Below is a small trained network, with its code and all its weights. Each question gives an input and a target symbol and asks what happens when units are switched off, that is, made to give their printed mean instead of their output.

import numpy as np


def w(rows, s, z=0):
    codes = np.array(rows[::2]) - 128.0
    scale = np.full(codes.shape[1], s)
    scale[-1] = z or s
    return codes * scale


def norm(h):
    return h / np.sqrt((h * h).mean(-1, keepdims=True) + 1e-5)


def f(y):
    return y / 2 * (1 + np.tanh(0.7978845608 * (y + 0.044715 * y**3)))


def softmax(a):
    e = np.exp(a - a.max(-1, keepdims=True))
    return e / e.sum(-1, keepdims=True)


def log_softmax(a):
    a = a - a.max(-1, keepdims=True)
    return a - np.log(np.exp(a).sum(-1, keepdims=True))


def net(x, mask):
    ids = ['αηλπσψω'.index(c) for c in x.split()]
    T = len(ids)
    res = E[ids] + P[:T]
    u = 0
    for l in range(3):
        r = norm(res)
        for j in range(2):
            rows = slice(2 * j, 2 * j + 2)
            q, k, v = (r @ M[l][rows].T for M in (Q, K, V))
            z = softmax(np.where(np.tri(T) > 0, q @ k.T / 2**0.5, -1e9)) @ v
            o = O[l][rows]
            res = res + np.where(mask[u + j], z, o[:, -1]) @ o[:, :-1]
        u += 2
        y = f(norm(res) @ A[l][:, :-1].T + A[l][:, -1])
        res = res + np.where(mask[u : u + 8], y, B[l][:, -1]) @ B[l][:, :-1]
        u += 8
    return log_softmax(norm(res)[-1] @ U[:, :-1].T + U[:, -1])


Q, K, V, O, A, B = {}, {}, {}, {}, {}, {}
E = w([
[126,122,147],'α',
[114,125,146],'η',
[92,62,124],'λ',
[58,194,182],'π',
[60,54,122],'σ',
[246,214,104],'ψ',
[99,60,96],'ω',
],0.011)
P = w([
[254,35,157],'0',
[144,203,78],'1',
[156,61,53],'2',
[141,24,174],'3',
[145,242,67],'4',
[147,70,49],'5',
[92,80,187],'6',
],0.0098)
Q[0] = w([
[241,137,58],'0.h0',
[75,253,146],'0.h0',
[191,190,136],'0.h1',
[78,76,101],'0.h1',
],0.0072)
K[0] = w([
[127,107,81],'0.h0',
[115,85,179],'0.h0',
[165,162,152],'0.h1',
[124,100,249],'0.h1',
],0.013)
V[0] = w([
[186,102,197],'0.h0',
[131,148,96],'0.h0',
[210,172,51],'0.h1',
[1,219,54],'0.h1',
],0.0051)
O[0] = w([
[118,129,208,151],'0.h0',
[138,4,35,137],'0.h0',
[13,222,122,184],'0.h1',
[66,123,210,4],'0.h1',
],0.0031,0.0036)
A[0] = w([
[127,186,112,181],'0.n0',
[156,110,51,98],'0.n1',
[121,112,170,63],'0.n2',
[162,136,76,68],'0.n3',
[65,117,205,2],'0.n4',
[201,113,179,6],'0.n5',
[85,178,158,89],'0.n6',
[128,175,248,48],'0.n7',
],0.015,0.0046)
B[0] = w([
[126,198,151,226],'0.n0',
[79,114,126,254],'0.n1',
[128,75,127,119],'0.n2',
[58,77,157,191],'0.n3',
[96,136,109,141],'0.n4',
[118,87,2,168],'0.n5',
[162,125,119,142],'0.n6',
[174,55,132,152],'0.n7',
],0.0095,0.0044)
Q[1] = w([
[73,160,193],'1.h0',
[96,153,84],'1.h0',
[161,155,2],'1.h1',
[222,86,149],'1.h1',
],0.0096)
K[1] = w([
[72,73,111],'1.h0',
[155,125,4],'1.h0',
[157,142,44],'1.h1',
[86,73,63],'1.h1',
],0.013)
V[1] = w([
[81,106,118],'1.h0',
[146,201,1],'1.h0',
[149,162,113],'1.h1',
[153,124,197],'1.h1',
],0.0094)
O[1] = w([
[197,73,72,132],'1.h0',
[142,253,233,255],'1.h0',
[140,185,78,138],'1.h1',
[176,41,75,59],'1.h1',
],0.0053,0.0045)
A[1] = w([
[73,94,84,187],'1.n0',
[197,223,178,98],'1.n1',
[134,123,23,157],'1.n2',
[93,211,125,42],'1.n3',
[199,108,128,174],'1.n4',
[178,77,162,184],'1.n5',
[93,156,225,5],'1.n6',
[170,104,248,211],'1.n7',
],0.013,0.0031)
B[1] = w([
[110,194,213,192],'1.n0',
[146,3,149,254],'1.n1',
[180,183,136,157],'1.n2',
[141,195,188,202],'1.n3',
[127,176,63,154],'1.n4',
[91,223,94,170],'1.n5',
[193,97,91,140],'1.n6',
[1,114,79,169],'1.n7',
],0.009,0.0073)
Q[2] = w([
[190,158,35],'2.h0',
[163,170,140],'2.h0',
[215,145,177],'2.h1',
[8,133,142],'2.h1',
],0.011)
K[2] = w([
[105,153,194],'2.h0',
[139,168,130],'2.h0',
[185,101,3],'2.h1',
[107,101,180],'2.h1',
],0.019)
V[2] = w([
[107,166,13],'2.h0',
[123,3,96],'2.h0',
[125,54,81],'2.h1',
[193,164,93],'2.h1',
],0.0077)
O[2] = w([
[180,191,30,252],'2.h0',
[245,154,234,108],'2.h0',
[97,136,91,99],'2.h1',
[194,3,4,181],'2.h1',
],0.0065,0.0039)
A[2] = w([
[131,73,169,100],'2.n0',
[165,164,164,102],'2.n1',
[176,35,117,181],'2.n2',
[6,19,134,8],'2.n3',
[62,146,210,127],'2.n4',
[22,105,121,88],'2.n5',
[183,160,114,100],'2.n6',
[56,55,82,207],'2.n7',
],0.015,0.012)
B[2] = w([
[106,121,148,131],'2.n0',
[251,117,222,155],'2.n1',
[59,164,105,254],'2.n2',
[152,195,74,150],'2.n3',
[110,116,70,243],'2.n4',
[137,119,87,181],'2.n5',
[212,175,230,160],'2.n6',
[129,86,43,225],'2.n7',
],0.013,0.0072)
U = w([
[176,135,3,160],'α',
[62,53,94,228],'η',
[104,254,120,27],'λ',
[77,203,101,4],'π',
[203,80,152,254],'σ',
[31,87,203,140],'ψ',
[108,212,120,47],'ω',
],0.01,0.0048)

Each question gives the input, a string of symbols that net reads in full, and the target symbol t.
The units are the heads (2 rows each of Q, K, V and O) and the neurons (one row each of A and B). Each row of codes is followed by its name. A weight is (code - 128) times the scale printed after its matrix; where a second scale follows, it is the last column's (O, A, B and U).
mask holds one flag per unit, layer by layer, with each layer's heads first. A switched-off unit (its flag False) gives its mean, the last column of its rows in O or B, instead of its output. The means were averaged over made-up inputs and are rounded, as every weight is.
A unit's drop is (log p(t) with every unit on - log p(t) with that unit switched off) / (log p(t) with every unit on - log p(t) with every unit switched off).
The circuit of an input: a set's keep is (log p(t) with only the set's units on - log p(t) with every unit switched off) / (log p(t) with every unit on - log p(t) with every unit switched off). Starting from the 12 units with the biggest drops (on a tie, the unit counted first), units are removed one at a time, each time the one whose removal leaves the highest keep (on an exact tie, the one counted first), for as long as the keep stays at least 0.8.
circuit, biggest first: the units of the circuit, biggest drop first
unit that matters most: the unit with the biggest drop
top k neurons: the k neurons with the biggest drops, biggest first
top k neurons in layer l: the k neurons of layer l with the biggest drops, biggest first
heads that matter: for each layer, one digit per head in row order, 1 if its drop is at least 0.15 and else 0, layers parted by /
input ψ η α, target ψ: unit that matters most => 1.n1
input λ η ψ ψ ω ω, target λ: circuit, biggest first => [1.n1, 1.n0, 2.n7, 1.n7]
input λ ψ α ψ π, target σ: top 2 neurons => [1.n3, 0.n0]
input ψ ψ ω σ ω ψ, target ψ: top 4 neurons in layer 1 => [1.n1, 1.n3, 1.n5, 1.n4]
input ψ η ω, target ψ: heads that matter => 01 / 10 / 11
input σ ψ η λ ψ η, target σ: top 2 neurons in layer 1 => [1.n7, 1.n3]
input η η α π ω, target λ: circuit, biggest first => [2.n7, 2.h1]
input σ σ ω λ σ λ η, target α: circuit, biggest first => [0.n7, 1.n1, 2.n2]
input σ ψ λ ψ ψ ω, target σ: heads that matter => 00 / 11 / 10
input ω λ η, target λ: heads that matter => 00 / 10 / 11
input π α λ ω ω ψ, target λ: top 3 neurons => [1.n3, 0.n7, 0.n5]
input λ ψ ψ σ λ, target σ: top 4 neurons => [1.n3, 1.n1, 1.n5, 1.n7]
input ψ ψ λ, target ψ: top 3 neurons => [1.n1, 1.n0, 0.n5]
input η ψ ψ σ, target α: circuit, biggest first => [2.n3]
input ψ λ ψ ψ α ψ, target ψ: top 2 neurons => [1.n1, 0.n5]
input ψ ψ σ, target ψ: top 2 neurons => [1.n1, 1.n0]
input σ ψ λ λ π α, target σ: top 4 neurons => [1.n7, 2.n1, 2.n2, 1.n3]
input σ ψ π ω π α, target σ: top 4 neurons => [1.n7, 2.n1, 1.n3, 2.n2]
input ψ ψ ω, target ψ: top 3 neurons => [1.n1, 1.n0, 0.n5]
input λ λ ψ λ π σ, target λ: unit that matters most => 1.n0
input ψ σ ω ψ, target η: heads that matter => 00 / 10 / 10
input λ α λ α ψ ψ, target λ: top 2 neurons => [1.n3, 0.n5]
input ψ ψ ψ η ψ λ, target ψ: top 2 neurons in layer 1 => [1.n0, 1.n1]
input λ ψ η π π η, target λ: top 2 neurons in layer 2 => [2.n7, 2.n4]
input σ ψ σ η ψ ψ α, target α: top 3 neurons => [1.n7, 0.n7, 0.n3]
